[[110 136]
 [132 102]
 [115 128]
 [112 135]
 [119 146]]
->
[[136 102 128 135 146]
 [110 132 115 112 119]]

[[127 124 136 121 122 132 122 118 125]
 [126 127 118 123 122 102 131 138 124]
 [120 132 128 136 130 118 130 137 124]
 [129 126 127 138 130 115 132 129 134]]
->
[[125 124 124 134]
 [118 138 137 129]
 [122 131 130 132]
 [132 102 118 115]
 [122 122 130 130]
 [121 123 136 138]
 [136 118 128 127]
 [124 127 132 126]
 [127 126 120 129]]

[[136 141 136 130 123]
 [127 147 143 120 132]
 [118 140 135 134 147]
 [151 128 133 126 113]
 [141 117 112 149 123]
 [105 141 109 126 131]
 [129 115 109 111 136]
 [126 135 110 143 124]
 [114 130 140 140 112]
 [144 129 146 139 146]
 [147 144 130 144 149]
 [125 118 125 121 140]]
->
[[123 132 147 113 123 131 136 124 112 146 149 140]
 [130 120 134 126 149 126 111 143 140 139 144 121]
 [136 143 135 133 112 109 109 110 140 146 130 125]
 [141 147 140 128 117 141 115 135 130 129 144 118]
 [136 127 118 151 141 105 129 126 114 144 147 125]]

[[128 132 136 132 131 139 130 127]
 [128 130 136 138 128 131 133 133]
 [134 127 148 134 122 132 138 141]
 [123 132 137 126 130 141 130 130]
 [127 118 155 140 125 135 130 129]
 [128 130 130 129 127 132 132 130]
 [127 132 135 131 131 140 129 128]
 [129 127 136 141 130 129 129 137]
 [128 123 149 140 124 130 132 129]]
->
[[127 133 141 130 129 130 128 137 129]
 [130 133 138 130 130 132 129 129 132]
 [139 131 132 141 135 132 140 129 130]
 [131 128 122 130 125 127 131 130 124]
 [132 138 134 126 140 129 131 141 140]
 [136 136 148 137 155 130 135 136 149]
 [132 130 127 132 118 130 132 127 123]
 [128 128 134 123 127 128 127 129 128]]

[[128 117 113]
 [114 134 141]
 [117 117  99]]
->
[[113 141  99]
 [117 134 117]
 [128 114 117]]

[[130 134 116 126 130 127 138 119 118 124 101 135 125 129 122]
 [137 136 116 121 133 129 144 110 119 118 101 137 125 125 122]
 [117 132 113 135 125 123 130 133 113 135 101 132 126 137 123]
 [118 125 127 135 124 125 120 141 126 137 101 125 129 134 129]
 [115 130 114 136 124 122 127 137 114 138 101 130 127 137 124]]
->
[[122 122 123 129 124]
 [129 125 137 134 137]
 [125 125 126 129 127]
 [135 137 132 125 130]
 [101 101 101 101 101]
 [124 118 135 137 138]
 [118 119 113 126 114]
 [119 110 133 141 137]
 [138 144 130 120 127]
 [127 129 123 125 122]
 [130 133 125 124 124]
 [126 121 135 135 136]
 [116 116 113 127 114]
 [134 136 132 125 130]
 [130 137 117 118 115]]

[[117 126 125 145 118 125 118 122]
 [130 129 134 139 126 123 136 132]
 [124 127 128 134 146 127 128 138]
 [131 139 127 115 148 127 132 111]
 [104 139 132 131 135 126 124 133]]
->
[[122 132 138 111 133]
 [118 136 128 132 124]
 [125 123 127 127 126]
 [118 126 146 148 135]
 [145 139 134 115 131]
 [125 134 128 127 132]
 [126 129 127 139 139]
 [117 130 124 131 104]]

[[102 106 109 111 115 122 126 132 132]
 [129 125 122 125 121 120 124 126 122]]
->
[[132 122]
 [132 126]
 [126 124]
 [122 120]
 [115 121]
 [111 125]
 [109 122]
 [106 125]
 [102 129]]

[[107 115 114 118 113 113 127 126 117 120]
 [104 127 120 128 113 114 127 123 117 121]]
->
[[120 121]
 [117 117]
 [126 123]
 [127 127]
 [113 114]
 [113 113]
 [118 128]
 [114 120]
 [115 127]
 [107 104]]
---
[[120 127]
 [129 119]
 [128 128]
 [129 127]
 [112 104]]
->
[[120 127]
 [129 119]
 [128 128]]

[[127 141 125]
 [122 124 112]
 [104 110 112]
 [127 125 133]
 [134 151 141]]
->
[[127 141]
 [122 124]
 [104 110]]

[[128 133 101]
 [128 131 128]
 [141 113 130]]
->
[[128 133]
 [128 131]
 [141 113]]

[[116 139]
 [103 134]
 [131 125]
 [100 134]]
->
[[116 139]
 [103 134]
 [131 125]]

[[135 142 116 137 107]
 [111 142 116 137 105]
 [125 142 110 154 107]
 [111 111 116 137 107]]
->
[[135 142]
 [111 142]
 [125 142]]

[[154 130 143 145 121]
 [150 135 139 143 150]
 [119 115 132 122 132]
 [147 128 147 142 119]]
->
[[154 130]
 [150 135]
 [119 115]]
---
[[116 104 127]
 [130 116 138]]
->
[127 116]

[[133 150 131]
 [114 122 145]]
->
[131 122]

[[130 126]
 [105 130]
 [141 129]
 [140 130]]
->
[126 105]

[[109 109]
 [116 150]
 [118 108]]
->
[109 116]

[[123 152 121 114]
 [130 148 115 122]]
->
[114 115]

[[125 117 114 136]
 [116  99 105 117]
 [119 135 104 122]]
->
[136 105 135]
